Below are the code and all the weights of a small trained network. Each question names an input and a class and asks about switching units off, where a switched-off unit gives its printed mean instead of its output.

import numpy as np


def w(rows, s, z=0):
    codes = np.array(rows[::2]) - 128.0
    scale = np.full(codes.shape[1], s)
    scale[-1] = z or s
    return codes * scale


def f(y):
    return y / 2 * (1 + np.tanh(0.7978845608 * (y + 0.044715 * y**3)))


def log_softmax(a):
    a = a - a.max(-1, keepdims=True)
    return a - np.log(np.exp(a).sum(-1, keepdims=True))


def net(x, mask):
    res = np.array(x, float).reshape(1, 5) / 4 @ E
    y = f(res @ A[0][:, :-1].T + A[0][:, -1])
    res = res + np.where(mask, y, B[0][:, -1]) @ B[0][:, :-1]
    return log_softmax(res[-1] @ U[:, :-1].T + U[:, -1])


A, B = {}, {}
E = w([
[2,142,163,40],'x0',
[120,130,139,142],'x1',
[98,232,76,158],'x2',
[130,127,124,120],'x3',
[207,187,187,76],'x4',
],0.0087)
A[0] = w([
[126,104,100,78,119],'N0',
[135,119,93,93,115],'N1',
[153,166,97,146,85],'N2',
[100,84,137,99,118],'N3',
[90,72,145,109,115],'N4',
[154,160,100,119,100],'N5',
[186,206,173,172,109],'N6',
[37,168,93,157,24],'N7',
[148,92,125,135,127],'N8',
[113,130,109,192,65],'N9',
[95,131,156,143,124],'N10',
[56,34,161,101,113],'N11',
[201,50,87,211,44],'N12',
[119,113,114,166,106],'N13',
[126,129,124,142,114],'N14',
[94,84,61,170,71],'N15',
[135,119,110,110,118],'N16',
[181,157,240,63,83],'N17',
[170,174,124,135,96],'N18',
[172,198,97,149,101],'N19',
[124,123,75,49,121],'N20',
[147,151,140,111,96],'N21',
[62,190,164,63,2],'N22',
[165,163,219,61,85],'N23',
[197,229,68,180,76],'N24',
[152,154,147,139,107],'N25',
[64,255,28,162,125],'N26',
[83,193,70,138,37],'N27',
[183,208,87,151,90],'N28',
[153,108,130,139,121],'N29',
[145,108,131,144,126],'N30',
[172,180,146,142,98],'N31',
[200,84,90,193,144],'N32',
[203,65,195,117,28],'N33',
[115,139,131,119,134],'N34',
],0.013,0.0079)
B[0] = w([
[89,134,140,141,137],'N0',
[119,115,140,130,125],'N1',
[137,133,128,96,148],'N2',
[117,130,156,96,159],'N3',
[135,142,167,85,169],'N4',
[110,124,131,101,140],'N5',
[154,176,115,62,195],'N6',
[105,125,226,101,164],'N7',
[113,114,101,162,146],'N8',
[156,117,92,123,140],'N9',
[155,116,143,107,137],'N10',
[123,197,193,67,212],'N11',
[115,35,212,241,202],'N12',
[148,106,103,133,138],'N13',
[143,114,125,121,126],'N14',
[148,157,74,142,166],'N15',
[104,134,126,146,125],'N16',
[123,58,125,243,193],'N17',
[110,156,120,98,158],'N18',
[124,162,133,76,182],'N19',
[97,149,151,171,143],'N20',
[91,131,118,128,131],'N21',
[186,99,18,184,169],'N22',
[130,76,135,216,182],'N23',
[142,182,121,19,221],'N24',
[136,124,121,96,139],'N25',
[141,62,75,241,245],'N26',
[132,83,189,188,158],'N27',
[108,174,127,69,193],'N28',
[125,128,112,157,141],'N29',
[134,124,114,154,139],'N30',
[114,163,115,90,163],'N31',
[113,88,86,251,222],'N32',
[137,181,16,148,168],'N33',
[149,132,145,126,134],'N34',
],0.019,0.011)
U = w([
[107,110,229,215,160],'0',
[187,166,24,194,211],'1',
[114,254,187,41,6],'2',
],0.0074,0.0013)

Each question gives the input, the list of numbers given to net, and the class t.
The units are the neurons (one row each of A and B). Each row of codes is followed by its name. A weight is (code - 128) times the scale printed after its matrix; where a second scale follows, it is the last column's (A, B and U).
mask holds one flag per neuron, in row order. A switched-off neuron (its flag False) gives its mean, the last column of its row in B, instead of its output. The means were averaged over made-up inputs and are rounded, as every weight is.
A unit's drop is (log p(t) with every unit on - log p(t) with that unit switched off) / (log p(t) with every unit on - log p(t) with every unit switched off).
unit that matters most: the unit with the biggest drop
top k neurons: the k neurons with the biggest drops, biggest first
drop when u is switched off: that unit's drop, to one decimal
input [-8,3,5,7,1], class 2: unit that matters most : N24
input [1,-3,-6,0,0], class 2: top 4 neurons : [N26; N12; N32; N11]
input [4,0,7,-2,-6], class 0: top 2 neurons : [N7; N27]
input [-3,-4,0,-8,-2], class 0: top 3 neurons : [N33; N22; N12]
input [0,1,1,3,6], class 2: top 3 neurons : [N26; N32; N12]
input [8,-6,1,-4,6], class 1: top 2 neurons : [N22; N12]
input [0,6,-6,-1,4], class 1: top 2 neurons : [N33; N12]
input [-5,-7,0,6,-8], class 0: top 2 neurons : [N12; N33]
input [-1,2,4,3,5], class 2: drop when N5 is switched off : 0.0
input [-5,2,-3,-5,-8], class 0: drop when N12 is switched off : 3.5
input [-5,-8,-4,0,-4], class 0: drop when N12 is switched off : 2.5
input [4,-5,7,3,-3], class 0: drop when N27 is switched off : 0.6
